Below are the code and all the weights of a small trained network. Each question names an input and a target symbol and asks about switching units off, where a switched-off unit gives its printed mean instead of its output.

import numpy as np


def w(rows, s, z=0):
    codes = np.array(rows[::2]) - 128.0
    scale = np.full(codes.shape[1], s)
    scale[-1] = z or s
    return codes * scale


def f(y):
    return y / 2 * (1 + np.tanh(0.7978845608 * (y + 0.044715 * y**3)))


def softmax(a):
    e = np.exp(a - a.max(-1, keepdims=True))
    return e / e.sum(-1, keepdims=True)


def log_softmax(a):
    a = a - a.max(-1, keepdims=True)
    return a - np.log(np.exp(a).sum(-1, keepdims=True))


def net(x, mask):
    ids = ['ΛΞΠΨαβγδεζησφω'.index(c) for c in x.split()]
    T = len(ids)
    res = E[ids] + P[:T]
    r = res
    for j in range(2):
        rows = slice(4 * j, 4 * j + 4)
        q, k, v = (r @ M[0][rows].T for M in (Q, K, V))
        z = softmax(np.where(np.tri(T) > 0, q @ k.T / 4**0.5, -1e9)) @ v
        o = O[0][rows]
        res = res + np.where(mask[j], z, o[:, -1]) @ o[:, :-1]
    y = f(res @ A[0][:, :-1].T + A[0][:, -1])
    res = res + np.where(mask[2:26], y, B[0][:, -1]) @ B[0][:, :-1]
    return log_softmax(res[-1] @ U[:, :-1].T + U[:, -1])


Q, K, V, O, A, B = {}, {}, {}, {}, {}, {}
E = w([
[172,202,51,81,178,179],'Λ',
[98,94,120,119,47,218],'Ξ',
[55,154,47,146,61,159],'Π',
[29,147,140,114,5,164],'Ψ',
[140,112,75,147,193,159],'α',
[68,160,155,133,80,173],'β',
[143,52,52,191,187,219],'γ',
[114,156,176,122,131,166],'δ',
[66,48,104,132,44,167],'ε',
[34,164,123,134,65,115],'ζ',
[103,80,2,156,163,120],'η',
[156,194,4,99,173,136],'σ',
[43,82,123,149,93,124],'φ',
[108,219,178,127,120,165],'ω',
],0.016)
P = w([
[191,105,233,237,157,54],'0',
[71,184,81,227,55,171],'1',
[102,126,160,122,113,113],'2',
[11,167,75,208,100,201],'3',
[52,118,156,105,168,144],'4',
[5,165,117,183,164,150],'5',
],0.011)
Q[0] = w([
[85,167,154,139,89,118],'head 0',
[149,116,84,159,187,134],'head 0',
[115,150,144,205,119,138],'head 0',
[95,168,98,164,195,104],'head 0',
[114,161,191,157,7,132],'head 1',
[88,186,145,195,131,117],'head 1',
[154,108,133,129,181,77],'head 1',
[67,116,182,143,24,110],'head 1',
],0.017)
K[0] = w([
[208,98,186,187,108,21],'head 0',
[33,140,104,43,135,158],'head 0',
[209,99,138,42,133,85],'head 0',
[113,113,159,117,191,139],'head 0',
[221,98,141,206,91,52],'head 1',
[209,61,188,37,194,39],'head 1',
[122,169,89,138,165,171],'head 1',
[251,179,178,182,88,77],'head 1',
],0.013)
V[0] = w([
[79,124,47,159,100,74],'head 0',
[150,144,251,156,172,116],'head 0',
[62,157,129,204,95,200],'head 0',
[129,205,72,161,142,84],'head 0',
[101,44,175,122,51,89],'head 1',
[157,180,139,109,94,190],'head 1',
[100,191,199,126,96,116],'head 1',
[188,137,130,115,106,209],'head 1',
],0.015)
O[0] = w([
[133,178,149,170,109,194,169],'head 0',
[93,5,141,102,104,150,189],'head 0',
[122,138,63,170,70,142,254],'head 0',
[78,166,143,168,159,152,186],'head 0',
[205,144,134,108,88,78,131],'head 1',
[89,155,126,161,184,48,102],'head 1',
[77,113,143,179,60,61,155],'head 1',
[102,146,41,119,239,48,97],'head 1',
],0.016,0.0098)
A[0] = w([
[178,53,193,84,122,47,95],'neuron 0',
[158,99,101,71,151,65,3],'neuron 1',
[141,71,181,136,141,86,30],'neuron 2',
[147,111,106,2,109,105,40],'neuron 3',
[125,90,203,78,108,104,36],'neuron 4',
[102,59,157,144,88,113,139],'neuron 5',
[102,125,149,102,63,194,179],'neuron 6',
[139,131,130,176,53,173,161],'neuron 7',
[81,137,222,157,118,164,155],'neuron 8',
[109,159,59,167,103,150,136],'neuron 9',
[161,119,177,154,91,36,100],'neuron 10',
[217,130,90,76,82,50,20],'neuron 11',
[213,128,71,100,139,84,116],'neuron 12',
[101,61,110,72,110,177,133],'neuron 13',
[173,155,188,182,84,163,116],'neuron 14',
[136,119,106,112,64,181,95],'neuron 15',
[247,122,32,138,141,113,143],'neuron 16',
[141,160,44,199,124,88,160],'neuron 17',
[144,151,76,80,27,83,197],'neuron 18',
[94,173,205,215,136,184,94],'neuron 19',
[135,129,103,144,177,197,121],'neuron 20',
[73,113,159,180,137,163,141],'neuron 21',
[137,110,104,14,107,159,92],'neuron 22',
[106,224,57,85,167,186,111],'neuron 23',
],0.0096,0.0063)
B[0] = w([
[195,179,111,167,208,119,180],'neuron 0',
[9,176,156,32,77,112,137],'neuron 1',
[172,123,35,108,153,90,149],'neuron 2',
[133,205,86,87,199,41,151],'neuron 3',
[142,80,25,93,144,197,167],'neuron 4',
[121,210,156,95,68,213,223],'neuron 5',
[205,77,171,137,208,80,238],'neuron 6',
[102,140,123,77,220,105,251],'neuron 7',
[179,116,43,191,90,148,206],'neuron 8',
[182,121,172,36,155,129,224],'neuron 9',
[28,82,169,111,124,131,174],'neuron 10',
[52,144,189,126,174,177,171],'neuron 11',
[185,233,93,158,1,211,148],'neuron 12',
[88,185,138,200,136,100,211],'neuron 13',
[17,189,175,82,108,133,203],'neuron 14',
[143,165,141,130,148,94,214],'neuron 15',
[45,112,173,159,57,27,168],'neuron 16',
[110,54,116,41,122,173,214],'neuron 17',
[218,72,75,212,158,118,239],'neuron 18',
[128,168,75,138,115,40,238],'neuron 19',
[102,133,225,146,99,90,198],'neuron 20',
[168,197,74,52,116,159,215],'neuron 21',
[72,104,128,73,187,134,161],'neuron 22',
[137,10,175,200,128,145,241],'neuron 23',
],0.0058,0.031)
U = w([
[115,84,155,134,185,60,97],'Λ',
[233,56,88,209,114,86,110],'Ξ',
[50,164,153,108,111,129,19],'Π',
[94,112,133,149,105,30,140],'Ψ',
[213,78,132,131,144,162,252],'α',
[176,89,65,114,161,104,182],'β',
[106,50,210,173,96,90,137],'γ',
[121,92,96,130,86,179,126],'δ',
[152,138,153,154,36,170,172],'ε',
[183,182,66,110,136,134,90],'ζ',
[110,140,204,132,122,122,48],'η',
[155,135,107,228,146,125,107],'σ',
[195,113,167,183,162,1,179],'φ',
[103,115,127,71,106,193,142],'ω',
],0.0073,0.0036)

Each question gives the input, a string of symbols that net reads in full, and the target symbol t.
The units are the heads (4 rows each of Q, K, V and O) and the neurons (one row each of A and B). Each row of codes is followed by its name. A weight is (code - 128) times the scale printed after its matrix; where a second scale follows, it is the last column's (O, A, B and U).
mask holds one flag per unit, heads first, then neurons. A switched-off unit (its flag False) gives its mean, the last column of its rows in O or B, instead of its output. The means were averaged over made-up inputs and are rounded, as every weight is.
A unit's drop is (log p(t) with every unit on - log p(t) with that unit switched off) / (log p(t) with every unit on - log p(t) with every unit switched off).
The circuit of an input: a set's keep is (log p(t) with only the set's units on - log p(t) with every unit switched off) / (log p(t) with every unit on - log p(t) with every unit switched off). Starting from the 12 units with the biggest drops (on a tie, the unit counted first), units are removed one at a time, each time the one whose removal leaves the highest keep (on an exact tie, the one counted first), for as long as the keep stays at least 0.8.
units of the circuit, in order: the units of the circuit, biggest drop first
most important unit: the unit with the biggest drop
k most important neurons: the k neurons with the biggest drops, biggest first
which heads matter: for each layer, one digit per head in row order, 1 if its drop is at least 0.15 and else 0, layers parted by /
input φ σ ε ε, target α: most important unit => neuron 6
input α ε Π Ξ, target ω: which heads matter => 11
input Π σ ζ σ σ Π, target ζ: units of the circuit, in order => [head 0; neuron 19; neuron 9]
input ζ ζ ε η Ψ, target ε: 3 most important neurons => [neuron 5; neuron 14; neuron 8]
input ζ σ Π σ, target Π: 2 most important neurons => [neuron 18; neuron 14]
input Ξ Π Ψ Π ζ, target Ψ: units of the circuit, in order => [head 1; head 0; neuron 1]
input ζ σ ε β β, target ε: 2 most important neurons => [neuron 5; neuron 14]
input Π ζ φ, target ζ: which heads matter => 10
input φ α ζ, target α: 3 most important neurons => [neuron 18; neuron 6; neuron 4]
input Λ σ ε η η ω, target Π: which heads matter => 11
input Ξ δ σ σ Ψ, target Ψ: which heads matter => 11
input Ψ ε ε ε ω, target γ: units of the circuit, in order => [head 1; neuron 10]
input ε Ψ σ, target Ψ: units of the circuit, in order => [neuron 16; head 1; neuron 17; head 0]
input ζ σ ω ω β ω, target ε: units of the circuit, in order => [head 1]
input φ σ γ Ψ, target α: units of the circuit, in order => [neuron 6; head 1; neuron 7]
input ε σ Λ σ Ξ, target φ: 2 most important neurons => [neuron 18; neuron 16]
input φ ζ ε Ψ ω, target α: units of the circuit, in order => [neuron 6; head 1; head 0]
input δ η δ, target β: which heads matter => 10
input Λ Ψ Ξ ε, target Π: units of the circuit, in order => [head 1; neuron 18]
input σ σ γ σ σ, target σ: units of the circuit, in order => [neuron 23; head 0]
input α Λ γ σ ζ Π, target ω: units of the circuit, in order => [head 1]
input ζ ζ ε, target ε: 3 most important neurons => [neuron 5; neuron 14; neuron 23]
input α Λ ε, target ω: 2 most important neurons => [neuron 18; neuron 23]
input Ψ φ ζ, target γ: which heads matter => 01
input β ω Ψ σ Λ, target σ: 2 most important neurons => [neuron 23; neuron 19]
